Here is a tiny trained network, its code and every weight. The questions are about switching its units off for an input and a target symbol, where a switched-off unit gives its printed mean instead of its output.

import numpy as np


def w(rows, s, z=0):
    codes = np.array(rows[::2]) - 128.0
    scale = np.full(codes.shape[1], s)
    scale[-1] = z or s
    return codes * scale


def norm(h):
    return h / np.sqrt((h * h).mean(-1, keepdims=True) + 1e-5)


def f(y):
    return y / 2 * (1 + np.tanh(0.7978845608 * (y + 0.044715 * y**3)))


def softmax(a):
    e = np.exp(a - a.max(-1, keepdims=True))
    return e / e.sum(-1, keepdims=True)


def log_softmax(a):
    a = a - a.max(-1, keepdims=True)
    return a - np.log(np.exp(a).sum(-1, keepdims=True))


def net(x, mask):
    ids = ['ΓΘΞΣαβδεζημτψ'.index(c) for c in x.split()]
    T = len(ids)
    res = E[ids] + P[:T]
    u = 0
    for l in range(2):
        r = norm(res)
        for j in range(2):
            rows = slice(4 * j, 4 * j + 4)
            q, k, v = (r @ M[l][rows].T for M in (Q, K, V))
            z = softmax(np.where(np.tri(T) > 0, q @ k.T / 4**0.5, -1e9)) @ v
            o = O[l][rows]
            res = res + np.where(mask[u + j], z, o[:, -1]) @ o[:, :-1]
        u += 2
        y = f(norm(res) @ A[l][:, :-1].T + A[l][:, -1])
        res = res + np.where(mask[u : u + 8], y, B[l][:, -1]) @ B[l][:, :-1]
        u += 8
    return log_softmax(norm(res)[-1] @ U[:, :-1].T + U[:, -1])


Q, K, V, O, A, B = {}, {}, {}, {}, {}, {}
E = w([
[52,128,121],'Γ',
[239,126,119],'Θ',
[80,160,52],'Ξ',
[78,133,180],'Σ',
[124,74,82],'α',
[156,115,29],'β',
[68,130,112],'δ',
[30,125,170],'ε',
[215,75,63],'ζ',
[51,94,209],'η',
[20,47,70],'μ',
[131,236,7],'τ',
[163,90,226],'ψ',
],0.015)
P = w([
[206,32,76],'0',
[106,99,217],'1',
[137,117,58],'2',
[255,204,106],'3',
[119,6,36],'4',
[89,139,191],'5',
],0.0083)
Q[0] = w([
[188,123,244],'0.h0',
[70,125,43],'0.h0',
[135,103,95],'0.h0',
[229,136,131],'0.h0',
[178,154,67],'0.h1',
[147,149,156],'0.h1',
[147,135,175],'0.h1',
[159,70,107],'0.h1',
],0.011)
K[0] = w([
[80,94,210],'0.h0',
[149,16,198],'0.h0',
[154,160,69],'0.h0',
[149,164,144],'0.h0',
[141,106,97],'0.h1',
[64,169,122],'0.h1',
[168,71,187],'0.h1',
[95,255,50],'0.h1',
],0.0091)
V[0] = w([
[82,95,51],'0.h0',
[46,177,122],'0.h0',
[65,194,217],'0.h0',
[206,179,150],'0.h0',
[248,147,153],'0.h1',
[104,148,131],'0.h1',
[79,103,245],'0.h1',
[81,87,157],'0.h1',
],0.011)
O[0] = w([
[134,11,215,213],'0.h0',
[151,197,208,111],'0.h0',
[130,133,65,4],'0.h0',
[103,68,205,106],'0.h0',
[89,158,125,101],'0.h1',
[142,156,185,123],'0.h1',
[195,31,2,2],'0.h1',
[171,102,153,99],'0.h1',
],0.0077,0.0072)
A[0] = w([
[56,207,165,180],'0.n0',
[198,83,12,106],'0.n1',
[180,188,114,51],'0.n2',
[115,156,207,151],'0.n3',
[84,81,114,169],'0.n4',
[130,255,144,161],'0.n5',
[118,92,218,132],'0.n6',
[233,64,183,246],'0.n7',
],0.0095,0.0013)
B[0] = w([
[222,52,33,254],'0.n0',
[251,134,254,150],'0.n1',
[68,170,103,139],'0.n2',
[208,204,91,217],'0.n3',
[221,243,181,158],'0.n4',
[127,44,83,241],'0.n5',
[160,121,159,227],'0.n6',
[41,126,114,222],'0.n7',
],0.0038,0.0054)
Q[1] = w([
[141,97,63],'1.h0',
[112,148,158],'1.h0',
[112,150,168],'1.h0',
[107,106,130],'1.h0',
[62,80,122],'1.h1',
[63,248,70],'1.h1',
[195,186,142],'1.h1',
[134,206,172],'1.h1',
],0.014)
K[1] = w([
[130,61,163],'1.h0',
[148,188,13],'1.h0',
[124,173,60],'1.h0',
[128,24,255],'1.h0',
[167,99,187],'1.h1',
[190,92,76],'1.h1',
[61,220,9],'1.h1',
[154,149,148],'1.h1',
],0.0075)
V[1] = w([
[237,68,63],'1.h0',
[132,221,121],'1.h0',
[60,96,174],'1.h0',
[93,195,111],'1.h0',
[4,91,39],'1.h1',
[78,194,52],'1.h1',
[129,214,161],'1.h1',
[171,254,70],'1.h1',
],0.0093)
O[1] = w([
[183,176,128,66],'1.h0',
[153,75,119,150],'1.h0',
[46,158,99,151],'1.h0',
[115,75,44,124],'1.h0',
[138,186,112,1],'1.h1',
[36,2,144,34],'1.h1',
[137,52,118,172],'1.h1',
[118,155,85,73],'1.h1',
],0.0071,0.0034)
A[1] = w([
[61,148,201,171],'1.n0',
[142,126,173,75],'1.n1',
[202,135,80,159],'1.n2',
[161,88,167,238],'1.n3',
[34,186,156,255],'1.n4',
[96,166,181,92],'1.n5',
[94,171,93,86],'1.n6',
[241,172,6,250],'1.n7',
],0.011,0.0017)
B[1] = w([
[137,176,169,232],'1.n0',
[101,166,124,173],'1.n1',
[151,119,156,163],'1.n2',
[74,104,154,244],'1.n3',
[209,135,174,220],'1.n4',
[143,147,138,182],'1.n5',
[112,162,149,143],'1.n6',
[112,1,202,252],'1.n7',
],0.0092,0.0038)
U = w([
[153,138,129,156],'Γ',
[111,167,108,154],'Θ',
[99,122,142,24],'Ξ',
[206,93,117,9],'Σ',
[52,177,129,14],'α',
[80,172,120,4],'β',
[157,138,125,247],'δ',
[223,81,127,17],'ε',
[157,157,112,248],'ζ',
[247,122,92,89],'η',
[35,99,179,111],'μ',
[84,22,100,240],'τ',
[191,88,125,65],'ψ',
],0.013,0.0039)

Each question gives the input, a string of symbols that net reads in full, and the target symbol t.
The units are the heads (4 rows each of Q, K, V and O) and the neurons (one row each of A and B). Each row of codes is followed by its name. A weight is (code - 128) times the scale printed after its matrix; where a second scale follows, it is the last column's (O, A, B and U).
mask holds one flag per unit, layer by layer, with each layer's heads first. A switched-off unit (its flag False) gives its mean, the last column of its rows in O or B, instead of its output. The means were averaged over made-up inputs and are rounded, as every weight is.
A unit's drop is (log p(t) with every unit on - log p(t) with that unit switched off) / (log p(t) with every unit on - log p(t) with every unit switched off).
The circuit of an input: a set's keep is (log p(t) with only the set's units on - log p(t) with every unit switched off) / (log p(t) with every unit on - log p(t) with every unit switched off). Starting from the 12 units with the biggest drops (on a tie, the unit counted first), units are removed one at a time, each time the one whose removal leaves the highest keep (on an exact tie, the one counted first), for as long as the keep stays at least 0.8.
circuit, biggest first: the units of the circuit, biggest drop first
k most important neurons of layer l: the k neurons of layer l with the biggest drops, biggest first
which heads matter: for each layer, one digit per head in row order, 1 if its drop is at least 0.15 and else 0, layers parted by /
drop when u is switched off: that unit's drop, to one decimal
input τ δ Ξ, target τ: 2 most important neurons of layer 0 -> (0.n0; 0.n3)
input Θ τ ζ ζ, target τ: which heads matter -> 01 / 10
input ε δ τ δ, target τ: which heads matter -> 10 / 01
input τ δ δ Γ τ ε, target τ: circuit, biggest first -> (0.h1)
input τ δ Θ, target τ: circuit, biggest first -> (0.h1; 1.h1; 1.h0)
input τ τ ε, target τ: 2 most important neurons of layer 0 -> (0.n0; 0.n3)
input α ε τ Θ, target τ: which heads matter -> 00 / 01
input τ η β, target τ: which heads matter -> 11 / 00
input τ Θ ζ, target τ: which heads matter -> 01 / 00
input τ τ Ξ, target τ: which heads matter -> 01 / 11
input δ τ τ Γ, target τ: which heads matter -> 00 / 11
input τ Γ ψ, target τ: which heads matter -> 11 / 01
input τ τ δ η, target τ: which heads matter -> 01 / 00
input τ η τ, target τ: circuit, biggest first -> (1.n7)
input τ Θ ψ, target τ: 2 most important neurons of layer 0 -> (0.n3; 0.n5)
input δ δ τ Γ, target τ: 2 most important neurons of layer 0 -> (0.n3; 0.n2)
input τ τ τ β ε Σ, target τ: drop when 0.h1 is switched off -> 1.3
input τ τ ε α, target τ: drop when 0.h1 is switched off -> 0.5
input τ τ δ α, target τ: drop when 1.h1 is switched off -> 0.4
input τ ζ ε β τ Σ, target τ: most important neuron of layer 0 -> (0.n3)
